Here is a tiny trained network, its code and every weight. The questions are about switching its units off for an input and a target symbol, where a switched-off unit gives its printed mean instead of its output.

import numpy as np


def w(rows, s, z=0):
    codes = np.array(rows[::2]) - 128.0
    scale = np.full(codes.shape[1], s)
    scale[-1] = z or s
    return codes * scale


def f(y):
    return y / 2 * (1 + np.tanh(0.7978845608 * (y + 0.044715 * y**3)))


def softmax(a):
    e = np.exp(a - a.max(-1, keepdims=True))
    return e / e.sum(-1, keepdims=True)


def log_softmax(a):
    a = a - a.max(-1, keepdims=True)
    return a - np.log(np.exp(a).sum(-1, keepdims=True))


def net(x, mask):
    ids = ['αβδθλμξψ'.index(c) for c in x.split()]
    T = len(ids)
    res = E[ids] + P[:T]
    r = res
    for j in range(2):
        rows = slice(2 * j, 2 * j + 2)
        q, k, v = (r @ M[0][rows].T for M in (Q, K, V))
        z = softmax(np.where(np.tri(T) > 0, q @ k.T / 2**0.5, -1e9)) @ v
        o = O[0][rows]
        res = res + np.where(mask[j], z, o[:, -1]) @ o[:, :-1]
    y = f(res @ A[0][:, :-1].T + A[0][:, -1])
    res = res + np.where(mask[2:26], y, B[0][:, -1]) @ B[0][:, :-1]
    return log_softmax(res[-1] @ U[:, :-1].T + U[:, -1])


Q, K, V, O, A, B = {}, {}, {}, {}, {}, {}
E = w([
[160,58,98],'α',
[79,247,93],'β',
[91,80,111],'δ',
[193,129,159],'θ',
[122,67,111],'λ',
[199,132,161],'μ',
[119,184,129],'ξ',
[27,73,94],'ψ',
],0.012)
P = w([
[155,91,1],'0',
[152,167,112],'1',
[159,181,122],'2',
[157,181,120],'3',
[158,186,127],'4',
[165,183,133],'5',
],0.0072)
Q[0] = w([
[111,140,174],'h0',
[207,175,126],'h0',
[118,34,22],'h1',
[138,144,255],'h1',
],0.048)
K[0] = w([
[114,171,131],'h0',
[163,128,49],'h0',
[178,105,29],'h1',
[136,96,253],'h1',
],0.047)
V[0] = w([
[181,148,136],'h0',
[94,162,184],'h0',
[90,53,137],'h1',
[2,164,140],'h1',
],0.016)
O[0] = w([
[61,94,96,97],'h0',
[192,80,105,1],'h0',
[115,208,116,120],'h1',
[183,145,2,81],'h1',
],0.012,0.0086)
A[0] = w([
[127,166,89,243],'n0',
[126,131,132,83],'n1',
[143,146,136,126],'n2',
[142,139,116,158],'n3',
[188,27,140,180],'n4',
[153,146,134,92],'n5',
[166,171,135,75],'n6',
[121,103,139,89],'n7',
[126,76,138,116],'n8',
[178,66,135,109],'n9',
[116,89,140,73],'n10',
[119,92,134,132],'n11',
[119,84,140,83],'n12',
[192,145,174,39],'n13',
[154,159,47,105],'n14',
[141,184,146,37],'n15',
[151,10,145,160],'n16',
[143,140,131,45],'n17',
[228,3,144,43],'n18',
[142,124,144,100],'n19',
[141,126,129,73],'n20',
[148,127,126,119],'n21',
[121,110,138,89],'n22',
[220,58,105,3],'n23',
],0.013,0.0056)
B[0] = w([
[199,27,210,244],'n0',
[123,139,121,119],'n1',
[115,110,117,133],'n2',
[147,90,150,148],'n3',
[123,95,26,153],'n4',
[88,114,136,120],'n5',
[82,97,129,134],'n6',
[141,175,127,132],'n7',
[149,182,126,138],'n8',
[107,137,87,127],'n9',
[141,179,139,136],'n10',
[147,183,133,139],'n11',
[145,180,135,137],'n12',
[64,24,122,125],'n13',
[20,180,70,254],'n14',
[124,108,82,141],'n15',
[182,149,48,170],'n16',
[55,135,133,110],'n17',
[2,195,176,143],'n18',
[118,135,108,124],'n19',
[102,151,148,110],'n20',
[111,107,144,120],'n21',
[139,169,125,130],'n22',
[200,195,245,137],'n23',
],0.025,0.0076)
U = w([
[226,104,48,212],'α',
[77,73,101,183],'β',
[99,187,57,23],'δ',
[193,168,126,99],'θ',
[209,176,116,115],'λ',
[57,206,245,40],'μ',
[254,64,179,251],'ξ',
[175,123,165,133],'ψ',
],0.0043,0.003)

Each question gives the input, a string of symbols that net reads in full, and the target symbol t.
The units are the heads (2 rows each of Q, K, V and O) and the neurons (one row each of A and B). Each row of codes is followed by its name. A weight is (code - 128) times the scale printed after its matrix; where a second scale follows, it is the last column's (O, A, B and U).
mask holds one flag per unit, heads first, then neurons. A switched-off unit (its flag False) gives its mean, the last column of its rows in O or B, instead of its output. The means were averaged over made-up inputs and are rounded, as every weight is.
A unit's drop is (log p(t) with every unit on - log p(t) with that unit switched off) / (log p(t) with every unit on - log p(t) with every unit switched off).
The circuit of an input: a set's keep is (log p(t) with only the set's units on - log p(t) with every unit switched off) / (log p(t) with every unit on - log p(t) with every unit switched off). Starting from the 12 units with the biggest drops (on a tie, the unit counted first), units are removed one at a time, each time the one whose removal leaves the highest keep (on an exact tie, the one counted first), for as long as the keep stays at least 0.8.
units of the circuit, in order: the units of the circuit, biggest drop first
most important unit: the unit with the biggest drop
top k neurons: the k neurons with the biggest drops, biggest first
heads that matter: for each layer, one digit per head in row order, 1 if its drop is at least 0.15 and else 0, layers parted by /
drop of u: that unit's drop, to one decimal
input ξ δ δ θ ψ λ, target α: units of the circuit, in order : [n16 h0 h1]
input β ψ β β, target β: units of the circuit, in order : [n14 h1 n0]
input β μ μ α α, target δ: top 4 neurons : [n18 n4 n14 n16]
input μ ψ θ β λ, target λ: top 3 neurons : [n16 n14 n0]
input ξ α λ, target α: most important unit : h1
input β β ξ θ β α, target δ: top 3 neurons : [n18 n4 n16]
input μ α δ, target λ: heads that matter : 11
input δ β β β α, target ξ: heads that matter : 01
input ψ α β, target β: units of the circuit, in order : [n14 h1 n0 n16]
input δ α ψ α ψ δ, target ξ: heads that matter : 01
input δ ψ ψ ξ ψ, target ξ: heads that matter : 01
input ψ ψ μ α, target β: top 3 neurons : [n14 n0 n6]
input β ψ δ β μ, target δ: top 2 neurons : [n18 n0]
input α λ ξ ξ, target ξ: units of the circuit, in order : [n14]
input α μ α α δ, target μ: top 3 neurons : [n0 n16 n4]
input β ψ θ, target δ: top 2 neurons : [n0 n18]
input ξ θ ξ δ, target α: top 3 neurons : [n14 n16 n4]
input α ψ ψ ξ, target ξ: top 2 neurons : [n14 n0]
input ψ β ξ θ, target β: top 2 neurons : [n13 n0]
input ψ α β λ β θ, target β: most important unit : n13
input β β α θ ξ λ, target δ: top 3 neurons : [n18 n4 n16]
input β δ θ μ, target δ: top 2 neurons : [n0 n18]
input ψ λ β μ, target β: drop of n13 : 1.0
input α μ μ λ ψ δ, target μ: drop of n4 : 0.2
